Here is a tiny trained network, its code and every weight. The questions are about switching its units off for an input and a class, where a switched-off unit gives its printed mean instead of its output.

import numpy as np


def w(rows, s, z=0):
    codes = np.array(rows[::2]) - 128.0
    scale = np.full(codes.shape[1], s)
    scale[-1] = z or s
    return codes * scale


def f(y):
    return np.maximum(y, 0)


def log_softmax(a):
    a = a - a.max(-1, keepdims=True)
    return a - np.log(np.exp(a).sum(-1, keepdims=True))


def net(x, mask):
    res = np.array(x, float).reshape(1, 7) / 4 @ E
    y = f(res @ A[0][:, :-1].T + A[0][:, -1])
    res = res + np.where(mask, y, B[0][:, -1]) @ B[0][:, :-1]
    return log_softmax(res[-1] @ U[:, :-1].T + U[:, -1])


A, B = {}, {}
E = w([
[9,11,153,94],'x0',
[3,204,48,165],'x1',
[135,127,116,138],'x2',
[113,122,230,246],'x3',
[124,132,139,120],'x4',
[130,130,124,130],'x5',
[176,100,48,180],'x6',
],0.0053)
A[0] = w([
[105,61,117,115,87],'n0',
[156,103,135,119,95],'n1',
[155,82,147,55,177],'n2',
[147,100,142,126,84],'n3',
[140,114,160,155,109],'n4',
[189,244,130,123,73],'n5',
[121,137,100,58,151],'n6',
[147,168,113,117,90],'n7',
[83,147,123,138,63],'n8',
[166,102,145,117,56],'n9',
[101,112,160,129,199],'n10',
[80,68,131,137,66],'n11',
[152,104,132,115,70],'n12',
[145,93,135,124,198],'n13',
[128,108,155,112,236],'n14',
[80,73,117,108,83],'n15',
[127,74,98,129,254],'n16',
[128,124,140,110,104],'n17',
[67,181,92,144,81],'n18',
[156,164,121,154,45],'n19',
[95,109,143,91,151],'n20',
[116,152,155,155,73],'n21',
[102,128,172,229,76],'n22',
[173,95,190,90,107],'n23',
[105,141,106,153,58],'n24',
[97,151,139,135,178],'n25',
[92,156,134,119,242],'n26',
[121,142,81,144,163],'n27',
[96,63,116,117,82],'n28',
[160,129,128,130,139],'n29',
[98,94,124,139,64],'n30',
[176,132,139,118,130],'n31',
[65,140,110,143,110],'n32',
[158,54,148,108,67],'n33',
[118,127,151,153,235],'n34',
[94,157,111,136,124],'n35',
[142,134,51,6,76],'n36',
[75,127,106,146,183],'n37',
[107,113,160,122,76],'n38',
],0.016,0.005)
B[0] = w([
[93,149,127,94,183],'n0',
[140,103,111,104,158],'n1',
[148,125,108,149,231],'n2',
[139,103,103,128,153],'n3',
[131,114,168,148,178],'n4',
[59,180,100,90,240],'n5',
[129,143,170,154,208],'n6',
[119,145,108,120,166],'n7',
[135,94,109,114,167],'n8',
[131,67,118,121,160],'n9',
[127,157,131,140,217],'n10',
[102,151,144,94,196],'n11',
[132,94,118,119,146],'n12',
[144,150,95,152,200],'n13',
[137,164,94,156,224],'n14',
[94,138,139,94,194],'n15',
[119,199,134,144,234],'n16',
[123,122,128,119,139],'n17',
[163,34,66,127,222],'n18',
[99,124,136,98,159],'n19',
[121,141,121,116,195],'n20',
[130,109,161,120,159],'n21',
[124,110,247,106,248],'n22',
[136,85,87,129,223],'n23',
[147,93,117,106,155],'n24',
[140,138,116,139,193],'n25',
[146,161,91,149,230],'n26',
[140,155,119,129,199],'n27',
[96,143,131,90,186],'n28',
[127,143,111,122,169],'n29',
[116,139,134,106,159],'n30',
[130,125,93,132,185],'n31',
[146,82,86,135,207],'n32',
[149,83,67,124,192],'n33',
[136,174,142,156,230],'n34',
[143,86,93,142,186],'n35',
[133,106,252,146,254],'n36',
[162,143,89,151,225],'n37',
[118,124,143,108,160],'n38',
],0.024,0.0064)
U = w([
[33,130,121,70,77],'0',
[155,22,98,192,110],'1',
[138,72,254,205,77],'2',
[129,139,127,212,253],'3',
],0.0077,0.0045)

Each question gives the input, the list of numbers given to net, and the class t.
The units are the neurons (one row each of A and B). Each row of codes is followed by its name. A weight is (code - 128) times the scale printed after its matrix; where a second scale follows, it is the last column's (A, B and U).
mask holds one flag per neuron, in row order. A switched-off neuron (its flag False) gives its mean, the last column of its row in B, instead of its output. The means were averaged over made-up inputs and are rounded, as every weight is.
A unit's drop is (log p(t) with every unit on - log p(t) with that unit switched off) / (log p(t) with every unit on - log p(t) with every unit switched off).
The circuit of an input: a set's keep is (log p(t) with only the set's units on - log p(t) with every unit switched off) / (log p(t) with every unit on - log p(t) with every unit switched off). Starting from the 12 units with the biggest drops (on a tie, the unit counted first), units are removed one at a time, each time the one whose removal leaves the highest keep (on an exact tie, the one counted first), for as long as the keep stays at least 0.8.
units of the circuit, in order: the units of the circuit, biggest drop first
most important unit: the unit with the biggest drop
top k neurons: the k neurons with the biggest drops, biggest first
drop of u: that unit's drop, to one decimal
input [6,6,-2,8,8,-3,-3], class 2: units of the circuit, in order => (n22)
input [6,4,-4,7,-5,-3,7], class 2: top 2 neurons => (n22 n5)
input [-5,-6,3,1,5,-6,-2], class 1: top 3 neurons => (n23 n16 n9)
input [-4,2,7,-5,0,-5,-3], class 2: top 2 neurons => (n36 n6)
input [6,-8,7,6,-6,-6,-3], class 1: top 2 neurons => (n33 n23)
input [-2,7,1,-7,7,4,5], class 1: top 3 neurons => (n18 n22 n35)
input [1,6,4,-8,-3,-7,-5], class 2: top 2 neurons => (n36 n6)
input [8,7,-1,8,-7,-4,-1], class 0: top 2 neurons => (n11 n36)
input [-3,8,-7,-7,4,4,7], class 1: top 2 neurons => (n18 n22)
input [-6,7,1,7,-7,-3,5], class 1: top 2 neurons => (n18 n36)
input [-7,7,-2,0,0,-8,4], class 0: top 2 neurons => (n5 n19)
input [-7,7,-8,1,4,-6,1], class 0: top 2 neurons => (n5 n19)
input [3,2,5,6,2,-5,1], class 2: top 2 neurons => (n22 n5)
input [-4,-8,3,-2,-1,1,-8], class 1: most important unit => n23
input [-8,-5,1,-2,-7,8,1], class 0: drop of n5 => 0.5
input [5,-4,8,4,2,-7,2], class 0: drop of n11 => 0.3
input [-4,-5,-8,-6,2,-4,1], class 2: drop of n23 => -0.1
input [-7,6,-1,2,6,2,-1], class 0: drop of n5 => 1.7
